Here is a tiny trained network, its code and every weight. The questions are about switching its units off for an input and a target symbol, where a switched-off unit gives its printed mean instead of its output.

import numpy as np


def w(rows, s, z=0):
    codes = np.array(rows[::2]) - 128.0
    scale = np.full(codes.shape[1], s)
    scale[-1] = z or s
    return codes * scale


def norm(h):
    return h / np.sqrt((h * h).mean(-1, keepdims=True) + 1e-5)


def f(y):
    return y / 2 * (1 + np.tanh(0.7978845608 * (y + 0.044715 * y**3)))


def softmax(a):
    e = np.exp(a - a.max(-1, keepdims=True))
    return e / e.sum(-1, keepdims=True)


def log_softmax(a):
    a = a - a.max(-1, keepdims=True)
    return a - np.log(np.exp(a).sum(-1, keepdims=True))


def net(x, mask):
    ids = ['δζμστφψω'.index(c) for c in x.split()]
    T = len(ids)
    res = E[ids] + P[:T]
    u = 0
    for l in range(3):
        q, k, v = (norm(res) @ M[l].T for M in (Q, K, V))
        z = softmax(np.where(np.tri(T) > 0, q @ k.T / 3**0.5, -1e9)) @ v
        res = res + np.where(mask[u], z, O[l][:, -1]) @ O[l][:, :-1]
        u += 1
        y = f(norm(res) @ A[l][:, :-1].T + A[l][:, -1])
        res = res + np.where(mask[u : u + 4], y, B[l][:, -1]) @ B[l][:, :-1]
        u += 4
    return log_softmax(norm(res)[-1] @ U[:, :-1].T + U[:, -1])


Q, K, V, O, A, B = {}, {}, {}, {}, {}, {}
E = w([
[149,118,148,134,103,125,42],'δ',
[187,86,145,109,116,134,71],'ζ',
[176,156,65,129,155,63,80],'μ',
[127,158,199,122,164,127,137],'σ',
[130,125,139,140,97,122,36],'τ',
[121,122,131,137,93,123,40],'φ',
[176,93,136,103,112,131,64],'ψ',
[113,188,117,100,235,3,227],'ω',
],0.017)
P = w([
[230,210,93,101,39,170,102],'0',
[115,91,106,48,255,198,4],'1',
[167,157,206,7,141,119,58],'2',
[145,147,193,76,198,113,56],'3',
[136,156,206,117,171,75,72],'4',
[157,124,207,138,161,47,102],'5',
[153,88,196,183,165,37,119],'6',
[166,81,198,192,160,18,136],'7',
],0.0086)
Q[0] = w([
[62,124,215,101,89,180,248],'L0H1',
[108,125,156,88,41,159,177],'L0H1',
[1,47,151,147,153,238,198],'L0H1',
],0.0059)
K[0] = w([
[84,136,97,124,91,254,176],'L0H1',
[124,144,128,135,146,172,87],'L0H1',
[145,165,154,92,83,183,103],'L0H1',
],0.0094)
V[0] = w([
[63,184,223,67,184,104,183],'L0H1',
[155,38,239,210,92,118,35],'L0H1',
[30,77,254,52,174,81,180],'L0H1',
],0.0086)
O[0] = w([
[201,104,175,144,175,75,89,177],'L0H1',
[194,108,186,253,98,134,121,254],'L0H1',
[2,76,163,150,89,52,102,97],'L0H1',
],0.0085,0.0048)
A[0] = w([
[144,119,140,135,83,181,16,204],'L0N1',
[142,145,233,146,121,200,105,147],'L0N2',
[111,96,106,148,50,173,187,5],'L0N3',
[132,219,196,153,131,231,250,19],'L0N4',
],0.019,0.003)
B[0] = w([
[221,60,117,113,135,98,128,230],'L0N1',
[201,185,132,148,162,149,89,249],'L0N2',
[11,161,106,100,128,249,179,129],'L0N3',
[180,20,51,30,99,187,191,155],'L0N4',
],0.018)
Q[1] = w([
[132,148,160,111,115,81,116],'L1H1',
[95,55,66,190,252,207,77],'L1H1',
[121,127,118,124,211,122,248],'L1H1',
],0.016)
K[1] = w([
[127,40,177,254,143,61,164],'L1H1',
[190,205,216,48,80,101,230],'L1H1',
[202,101,105,92,85,80,94],'L1H1',
],0.0091)
V[1] = w([
[129,169,111,97,210,17,250],'L1H1',
[119,158,33,97,105,94,40],'L1H1',
[118,191,156,101,159,144,76],'L1H1',
],0.025)
O[1] = w([
[38,115,87,193,250,204,159,131],'L1H1',
[215,181,177,176,124,142,146,252],'L1H1',
[84,82,147,133,51,142,193,218],'L1H1',
],0.014,0.0041)
A[1] = w([
[149,154,149,107,58,207,100,250],'L1N1',
[180,40,5,10,50,152,111,84],'L1N2',
[173,130,77,107,76,51,227,135],'L1N3',
[116,166,94,168,176,83,195,32],'L1N4',
],0.025,0.0012)
B[1] = w([
[160,141,92,146,197,140,109,183],'L1N1',
[174,89,250,48,124,164,190,252],'L1N2',
[163,130,123,109,186,134,105,192],'L1N3',
[135,159,200,151,115,133,79,163],'L1N4',
],0.023,0.019)
Q[2] = w([
[128,58,166,29,147,130,101],'L2H1',
[86,124,172,234,121,4,162],'L2H1',
[103,183,109,38,251,52,136],'L2H1',
],0.014)
K[2] = w([
[87,224,196,29,178,80,160],'L2H1',
[118,147,80,237,96,78,162],'L2H1',
[87,165,34,86,219,6,195],'L2H1',
],0.013)
V[2] = w([
[91,162,107,163,216,110,123],'L2H1',
[87,92,103,38,148,174,115],'L2H1',
[113,5,92,157,209,37,218],'L2H1',
],0.026)
O[2] = w([
[206,92,127,86,107,43,151,13],'L2H1',
[176,131,103,188,131,181,43,136],'L2H1',
[171,201,179,8,167,59,58,75],'L2H1',
],0.016,0.011)
A[2] = w([
[4,127,77,108,218,196,135,5],'L2N1',
[186,130,47,94,101,194,111,182],'L2N2',
[94,243,40,108,159,165,59,83],'L2N3',
[88,208,67,103,155,173,61,52],'L2N4',
],0.028,0.0016)
B[2] = w([
[6,161,97,118,113,190,74,141],'L2N1',
[98,71,171,108,110,117,95,252],'L2N2',
[102,151,140,156,120,54,51,160],'L2N3',
[119,139,162,174,118,101,4,151],'L2N4',
],0.035,0.014)
U = w([
[153,64,178,34,159,178,102,167],'δ',
[137,107,167,150,100,70,1,70],'ζ',
[183,159,107,233,164,155,150,128],'μ',
[65,4,150,126,86,44,175,193],'σ',
[146,152,101,90,137,92,118,88],'τ',
[142,153,106,91,128,97,119,79],'φ',
[135,144,108,97,134,109,119,47],'ψ',
[51,135,91,105,177,182,110,251],'ω',
],0.0076,0.002)

Each question gives the input, a string of symbols that net reads in full, and the target symbol t.
The units are the heads (3 rows each of Q, K, V and O) and the neurons (one row each of A and B). Each row of codes is followed by its name. A weight is (code - 128) times the scale printed after its matrix; where a second scale follows, it is the last column's (O, A, B and U).
mask holds one flag per unit, layer by layer, with each layer's heads first. A switched-off unit (its flag False) gives its mean, the last column of its rows in O or B, instead of its output. The means were averaged over made-up inputs and are rounded, as every weight is.
A unit's drop is (log p(t) with every unit on - log p(t) with that unit switched off) / (log p(t) with every unit on - log p(t) with every unit switched off).
The circuit of an input: a set's keep is (log p(t) with only the set's units on - log p(t) with every unit switched off) / (log p(t) with every unit on - log p(t) with every unit switched off). Starting from the 12 units with the biggest drops (on a tie, the unit counted first), units are removed one at a time, each time the one whose removal leaves the highest keep (on an exact tie, the one counted first), for as long as the keep stays at least 0.8.
units of the circuit, in order: the units of the circuit, biggest drop first
most important unit: the unit with the biggest drop
k most important neurons: the k neurons with the biggest drops, biggest first
top k neurons in layer l: the k neurons of layer l with the biggest drops, biggest first
input ψ δ ψ ω δ, target ω: units of the circuit, in order : (L1H1; L0N1; L2N1; L0N2)
input ζ δ σ ω σ ζ, target σ: 3 most important neurons : (L1N2; L0N4; L1N3)
input μ σ ψ σ δ ω σ ψ, target σ: 3 most important neurons : (L1N3; L1N2; L1N4)
input δ μ ω, target μ: 2 most important neurons : (L1N4; L2N2)
input μ μ τ ζ μ δ σ σ, target ζ: units of the circuit, in order : (L1N2; L0N1; L2N3)
input τ τ ω σ φ μ ζ, target μ: 3 most important neurons : (L0N4; L2N2; L0N2)
input ψ σ ω, target σ: 4 most important neurons : (L0N4; L1N4; L0N1; L1N2)
input ζ ζ σ μ σ μ ω, target μ: most important unit : L1N4
input φ σ ω σ σ τ, target σ: 3 most important neurons : (L0N4; L0N1; L1N4)
input ζ δ σ σ ψ σ, target μ: 3 most important neurons : (L0N2; L0N4; L2N2)
input δ ζ δ δ ω τ, target ω: units of the circuit, in order : (L1H1; L0N1; L0N2; L2N1)
input δ σ ω ζ, target ω: 4 most important neurons : (L0N1; L1N4; L2N1; L0N4)
input σ μ μ ζ δ ω μ, target ω: 2 most important neurons : (L0N1; L0N2)
input μ φ ω σ δ, target σ: 2 most important neurons : (L1N3; L0N4)
input μ μ τ σ μ δ μ, target σ: 4 most important neurons : (L0N4; L0N1; L0N2; L1N1)
input δ σ ζ ψ ω σ σ μ, target σ: 4 most important neurons : (L0N1; L1N4; L1N2; L0N4)
input ω σ σ δ, target σ: top 3 neurons in layer 0 : (L0N1; L0N4; L0N2)
input σ σ σ, target μ: 3 most important neurons : (L0N4; L2N2; L1N2)
input ψ φ φ μ ω ζ, target ω: most important unit : L1H1
input μ δ σ σ, target ζ: most important unit : L0H1
input δ σ δ δ τ σ σ σ, target σ: top 2 neurons in layer 1 : (L1N2; L1N3)
input σ σ ζ δ σ σ ω, target σ: top 3 neurons in layer 1 : (L1N4; L1N2; L1N1)
input σ σ σ ω σ σ, target σ: top 2 neurons in layer 0 : (L0N1; L0N4)
input σ τ φ ω τ, target ω: top 2 neurons in layer 2 : (L2N1; L2N2)
input ζ δ ζ δ ω ψ, target ω: top 2 neurons in layer 0 : (L0N1; L0N4)
input δ σ φ ω σ τ μ δ, target μ: top 3 neurons in layer 0 : (L0N4; L0N2; L0N1)
